Below are the code and all the weights of a small trained network. Each question names an input and a target symbol and asks about switching units off, where a switched-off unit gives its printed mean instead of its output.

import numpy as np


def w(rows, s, z=0):
    codes = np.array(rows[::2]) - 128.0
    scale = np.full(codes.shape[1], s)
    scale[-1] = z or s
    return codes * scale


def f(y):
    return np.maximum(y, 0)


def softmax(a):
    e = np.exp(a - a.max(-1, keepdims=True))
    return e / e.sum(-1, keepdims=True)


def log_softmax(a):
    a = a - a.max(-1, keepdims=True)
    return a - np.log(np.exp(a).sum(-1, keepdims=True))


def net(x, mask):
    ids = ['ΔΞΣΦΩβεημπψ'.index(c) for c in x.split()]
    T = len(ids)
    res = E[ids] + P[:T]
    q, k, v = (res @ M[0].T for M in (Q, K, V))
    z = softmax(np.where(np.tri(T) > 0, q @ k.T / 4**0.5, -1e9)) @ v
    res = res + np.where(mask[0], z, O[0][:, -1]) @ O[0][:, :-1]
    y = f(res @ A[0][:, :-1].T + A[0][:, -1])
    res = res + np.where(mask[1:25], y, B[0][:, -1]) @ B[0][:, :-1]
    return log_softmax(res[-1] @ U[:, :-1].T + U[:, -1])


Q, K, V, O, A, B = {}, {}, {}, {}, {}, {}
E = w([
[176,157,174,35,114,109,178,188,137,120,115],'Δ',
[156,162,74,143,122,72,46,112,107,117,255],'Ξ',
[112,91,121,129,176,148,111,221,140,105,127],'Σ',
[141,147,31,138,178,48,172,138,126,130,168],'Φ',
[78,129,141,140,67,128,167,117,173,161,108],'Ω',
[216,151,84,81,179,94,86,91,160,176,135],'β',
[94,110,160,147,74,129,164,57,140,110,143],'ε',
[139,97,159,124,107,165,116,39,185,110,128],'η',
[125,101,68,102,49,81,115,165,59,157,135],'μ',
[104,138,172,118,212,180,131,118,105,137,99],'π',
[147,117,209,125,136,84,126,177,115,100,52],'ψ',
],0.017)
P = w([
[252,77,174,235,101,223,189,229,45,254,216],'0',
[160,162,111,176,111,154,154,197,191,179,181],'1',
[147,143,100,175,118,134,157,190,241,180,135],'2',
[127,159,114,144,145,133,151,188,191,145,143],'3',
[123,158,117,126,141,119,140,173,165,148,130],'4',
[125,143,105,112,153,116,134,148,166,140,110],'5',
[113,128,111,100,146,109,126,128,160,132,101],'6',
[104,119,120,87,160,99,118,105,136,145,105],'7',
[87,116,109,78,160,90,108,86,133,135,85],'8',
[87,88,108,68,153,86,90,66,134,134,71],'9',
[76,94,113,55,164,80,69,67,101,133,80],'10',
[52,83,106,41,161,71,61,53,98,126,74],'11',
],0.0076)
Q[0] = w([
[152,170,127,64,237,107,69,227,37,115,128],'H1',
[187,149,44,107,206,8,79,142,197,183,144],'H1',
[97,96,174,136,81,196,136,142,106,102,80],'H1',
[155,157,153,123,105,139,99,102,167,154,97],'H1',
],0.011)
K[0] = w([
[7,202,84,38,120,1,59,82,196,23,65],'H1',
[63,56,132,81,144,107,93,61,45,119,50],'H1',
[166,232,130,163,81,157,155,189,153,107,198],'H1',
[126,57,118,212,146,160,172,139,92,14,154],'H1',
],0.007)
V[0] = w([
[12,136,219,155,56,104,146,160,98,154,33],'H1',
[61,119,112,206,15,45,207,80,84,113,215],'H1',
[25,142,55,206,212,107,167,191,106,162,146],'H1',
[67,146,198,203,192,229,105,3,167,106,140],'H1',
],0.0071)
O[0] = w([
[154,92,159,193,144,103,217,100,165,147,202,71],'H1',
[134,8,93,140,155,133,164,139,70,86,109,73],'H1',
[87,94,98,67,178,104,132,99,140,204,147,170],'H1',
[142,178,95,88,163,189,194,164,115,102,160,1],'H1',
],0.012,0.005)
A[0] = w([
[168,100,164,217,144,86,118,122,128,176,140,111],'N1',
[57,124,150,153,124,159,115,111,181,133,197,139],'N2',
[93,118,226,132,111,149,90,176,132,98,15,137],'N3',
[153,123,132,159,7,129,169,108,121,134,91,188],'N4',
[76,121,78,135,141,143,147,127,105,116,89,113],'N5',
[154,161,14,75,124,133,112,114,63,161,182,72],'N6',
[196,59,116,123,213,110,250,136,154,90,143,146],'N7',
[81,146,157,102,121,187,104,130,184,176,79,158],'N8',
[92,180,200,84,148,238,167,144,145,119,90,222],'N9',
[98,113,196,88,168,164,177,187,135,68,100,138],'N10',
[209,189,120,116,184,114,127,122,79,119,107,200],'N11',
[123,116,172,138,188,139,119,145,105,78,42,63],'N12',
[63,117,120,167,175,170,166,127,197,128,98,204],'N13',
[119,91,73,49,113,158,164,118,201,190,106,135],'N14',
[151,134,70,171,143,111,79,193,132,108,115,148],'N15',
[137,132,46,107,124,174,125,132,103,37,112,166],'N16',
[128,70,126,183,126,164,113,224,144,136,125,116],'N17',
[139,167,112,106,95,83,120,158,95,162,135,119],'N18',
[159,109,113,106,144,99,148,126,103,172,151,168],'N19',
[175,239,87,135,148,135,181,146,121,114,200,4],'N20',
[128,153,144,127,98,235,195,163,131,1,92,109],'N21',
[178,141,153,84,125,114,129,119,160,149,45,151],'N22',
[145,195,111,101,152,150,98,99,135,77,66,124],'N23',
[145,181,132,231,116,107,108,98,169,89,169,151],'N24',
],0.0081,0.0038)
B[0] = w([
[130,133,90,74,155,104,102,135,125,77,94,203],'N1',
[122,117,185,96,162,130,198,130,133,141,142,172],'N2',
[179,163,49,168,100,118,167,134,158,113,169,254],'N3',
[94,106,110,118,124,179,171,145,193,131,166,185],'N4',
[144,104,134,78,100,142,107,120,77,119,137,160],'N5',
[136,62,122,143,117,181,184,72,175,167,182,188],'N6',
[140,163,161,172,132,131,91,177,98,113,162,193],'N7',
[133,168,160,107,150,96,112,130,62,117,139,240],'N8',
[176,94,62,140,182,139,167,43,87,147,144,193],'N9',
[175,153,183,167,83,114,37,79,136,186,73,166],'N10',
[69,106,180,144,125,105,103,230,144,91,97,184],'N11',
[175,159,125,121,107,121,209,152,180,160,158,169],'N12',
[130,123,154,90,113,145,152,111,90,145,184,181],'N13',
[84,154,104,181,159,121,105,148,82,110,117,203],'N14',
[83,109,197,86,156,139,137,105,115,159,108,190],'N15',
[115,92,147,101,117,196,147,188,87,136,82,167],'N16',
[68,166,140,122,114,137,100,84,156,172,96,170],'N17',
[107,99,136,163,112,144,150,88,165,158,106,186],'N18',
[133,131,99,174,118,125,123,117,155,122,145,177],'N19',
[133,182,65,129,73,105,85,177,123,62,89,175],'N20',
[151,165,120,90,91,112,96,1,143,170,61,161],'N21',
[154,106,131,170,133,106,136,189,101,129,144,224],'N22',
[55,133,148,102,156,175,138,154,170,123,170,197],'N23',
[202,131,147,108,87,95,171,156,85,133,104,186],'N24',
],0.0088,0.009)
U = w([
[196,184,117,202,82,31,134,176,115,111,70,149],'Δ',
[80,112,111,37,106,187,175,208,89,29,51,191],'Ξ',
[14,178,247,81,138,119,76,121,141,214,83,168],'Σ',
[115,113,109,115,156,72,1,123,24,29,80,15],'Φ',
[82,39,167,182,183,198,167,196,114,53,203,243],'Ω',
[89,205,21,151,105,175,78,132,176,68,198,108],'β',
[145,70,213,132,59,206,89,121,43,161,124,81],'ε',
[149,137,109,85,128,189,141,75,158,126,49,69],'η',
[81,47,44,154,130,156,166,61,222,195,117,110],'μ',
[185,135,49,125,200,152,185,78,51,173,208,249],'π',
[145,79,198,2,121,148,184,85,215,175,183,5],'ψ',
],0.0058,0.0016)

Each question gives the input, a string of symbols that net reads in full, and the target symbol t.
The units are the heads (4 rows each of Q, K, V and O) and the neurons (one row each of A and B). Each row of codes is followed by its name. A weight is (code - 128) times the scale printed after its matrix; where a second scale follows, it is the last column's (O, A, B and U).
mask holds one flag per unit, heads first, then neurons. A switched-off unit (its flag False) gives its mean, the last column of its rows in O or B, instead of its output. The means were averaged over made-up inputs and are rounded, as every weight is.
A unit's drop is (log p(t) with every unit on - log p(t) with that unit switched off) / (log p(t) with every unit on - log p(t) with every unit switched off).
The circuit of an input: a set's keep is (log p(t) with only the set's units on - log p(t) with every unit switched off) / (log p(t) with every unit on - log p(t) with every unit switched off). Starting from the 12 units with the biggest drops (on a tie, the unit counted first), units are removed one at a time, each time the one whose removal leaves the highest keep (on an exact tie, the one counted first), for as long as the keep stays at least 0.8.
circuit, biggest first: the units of the circuit, biggest drop first
top k neurons: the k neurons with the biggest drops, biggest first
drop when u is switched off: that unit's drop, to one decimal
input Σ Δ Ξ π Σ ε, target Σ: circuit, biggest first => (H1 N3)
input Ω Φ Σ Σ Φ ψ ψ η ε μ ψ ε, target Ω: circuit, biggest first => (H1 N7)
input ψ μ Ξ β, target Φ: top neuron => (N1)
input Σ η ε ε Σ Φ Ξ, target μ: circuit, biggest first => (N6 H1 N8)
input β Σ π Φ ε Ξ Ω, target β: circuit, biggest first => (N3 H1)
input π Σ Σ Σ ε, target π: circuit, biggest first => (H1 N9)
input Δ π μ Φ Σ η, target Δ: circuit, biggest first => (H1 N24)
input β β β, target Σ: circuit, biggest first => (H1 N15)
input π μ Δ Σ Ω, target π: circuit, biggest first => (N9 H1)
input ψ Ω Δ Φ ψ Σ ψ Ξ Φ Δ ε ψ, target Δ: circuit, biggest first => (N3 N12)
input β ε Φ Ω ε Δ ψ π Σ ε η η, target β: circuit, biggest first => (H1 N3)
input Φ η β ε ψ Φ η Φ Δ η, target Φ: circuit, biggest first => (H1 N14)
input Ω Σ η Σ Φ Ξ ψ Σ Δ, target Δ: circuit, biggest first => (N22 N15 H1)
input β ε Ξ Φ Δ Δ Φ μ ε, target β: top 2 neurons => (N3 N23)
input Δ Σ Ω Δ ψ μ ε ψ π ε, target Δ: top 2 neurons => (N24 N3)
input π ψ Σ ψ π ε ε Ξ, target Ω: top neuron => (N6)
input ε π Σ Σ ε π Ξ η, target ε: top 2 neurons => (N7 N21)
input β Ξ Δ Δ ψ π μ π Σ β η, target β: top 2 neurons => (N3 N23)
input Ξ ε ψ Ξ, target Δ: top 2 neurons => (N24 N20)
input Ξ Δ Ω β η Φ η Φ, target Ξ: drop when H1 is switched off => 1.1
input π Ω Σ ψ ε π β, target β: drop when H1 is switched off => 1.1
input Ξ Φ Φ, target μ: drop when H1 is switched off => 0.7
input ψ ε ψ Ξ Δ μ η, target ψ: top neuron => (N2)
